Below are the code and all the weights of a small trained network. Each question names an input and a class and asks about switching units off, where a switched-off unit gives its printed mean instead of its output.

import numpy as np


def w(rows, s, z=0):
    codes = np.array(rows[::2]) - 128.0
    scale = np.full(codes.shape[1], s)
    scale[-1] = z or s
    return codes * scale


def f(y):
    return y / 2 * (1 + np.tanh(0.7978845608 * (y + 0.044715 * y**3)))


def log_softmax(a):
    a = a - a.max(-1, keepdims=True)
    return a - np.log(np.exp(a).sum(-1, keepdims=True))


def net(x, mask):
    res = np.array(x, float).reshape(1, 5) / 4 @ E
    y = f(res @ A[0][:, :-1].T + A[0][:, -1])
    res = res + np.where(mask, y, B[0][:, -1]) @ B[0][:, :-1]
    return log_softmax(res[-1] @ U[:, :-1].T + U[:, -1])


A, B = {}, {}
E = w([
[115,207,155,174],'x0',
[176,140,245,124],'x1',
[190,177,90,81],'x2',
[78,172,145,174],'x3',
[171,110,97,245],'x4',
],0.012)
A[0] = w([
[195,114,76,58,124],'N1',
[171,21,153,250,148],'N2',
[170,1,111,19,144],'N3',
[175,246,137,203,207],'N4',
[142,184,92,52,119],'N5',
[34,99,54,107,254],'N6',
],0.0086,0.0074)
B[0] = w([
[172,130,122,223,194],'N1',
[128,34,118,191,215],'N2',
[100,172,221,165,234],'N3',
[76,155,136,161,239],'N4',
[188,52,117,94,184],'N5',
[4,142,85,129,244],'N6',
],0.012,0.011)
U = w([
[197,175,251,1,165],'0',
[194,107,213,241,143],'1',
[243,149,51,187,84],'2',
[131,73,26,133,212],'3',
[201,74,121,87,2],'4',
[69,215,157,166,191],'5',
],0.0089,0.0054)

Each question gives the input, the list of numbers given to net, and the class t.
The units are the neurons (one row each of A and B). Each row of codes is followed by its name. A weight is (code - 128) times the scale printed after its matrix; where a second scale follows, it is the last column's (A, B and U).
mask holds one flag per neuron, in row order. A switched-off neuron (its flag False) gives its mean, the last column of its row in B, instead of its output. The means were averaged over made-up inputs and are rounded, as every weight is.
A unit's drop is (log p(t) with every unit on - log p(t) with that unit switched off) / (log p(t) with every unit on - log p(t) with every unit switched off).
The circuit of an input: a set's keep is (log p(t) with only the set's units on - log p(t) with every unit switched off) / (log p(t) with every unit on - log p(t) with every unit switched off). Starting from all 6 units, units are removed one at a time, each time the one whose removal leaves the highest keep (on an exact tie, the one counted first), for as long as the keep stays at least 0.8.
units of the circuit, in order: the units of the circuit, biggest drop first
most important unit: the unit with the biggest drop
k most important neurons: the k neurons with the biggest drops, biggest first
drop of u: that unit's drop, to one decimal
input [7,6,8,-1,4], class 5: most important unit -> N4
input [-3,7,0,3,-1], class 0: units of the circuit, in order -> (N1 N6 N2)
input [-1,-2,7,-6,1], class 1: units of the circuit, in order -> (N3 N1)
input [0,6,7,5,1], class 0: units of the circuit, in order -> (N6 N2)
input [5,-6,8,-3,-5], class 3: 2 most important neurons -> (N5 N6)
input [-2,-2,5,-6,-5], class 1: units of the circuit, in order -> (N1 N3)
input [-1,6,-1,-3,-1], class 0: units of the circuit, in order -> (N1 N2 N4)
input [5,6,4,0,-2], class 0: units of the circuit, in order -> (N6 N2)
input [7,6,7,1,6], class 5: 2 most important neurons -> (N4 N1)
input [-5,-5,8,-3,4], class 2: 3 most important neurons -> (N1 N4 N2)
input [-7,-5,5,-8,-2], class 1: 3 most important neurons -> (N3 N1 N5)
input [0,1,4,-1,-5], class 0: units of the circuit, in order -> (N2 N6)
input [5,0,1,0,-5], class 0: 3 most important neurons -> (N6 N2 N1)
input [-8,-5,1,-7,5], class 1: most important neuron -> (N3)
input [-5,1,0,-7,-3], class 1: 2 most important neurons -> (N1 N3)
input [-4,-3,-1,-4,-7], class 5: 2 most important neurons -> (N3 N6)
input [-4,6,8,-5,0], class 1: 2 most important neurons -> (N1 N3)
input [8,-6,5,-3,-3], class 3: 2 most important neurons -> (N3 N5)
input [-2,1,4,3,3], class 2: drop of N4 -> -0.1
input [-4,7,0,-3,-2], class 0: drop of N2 -> 0.7
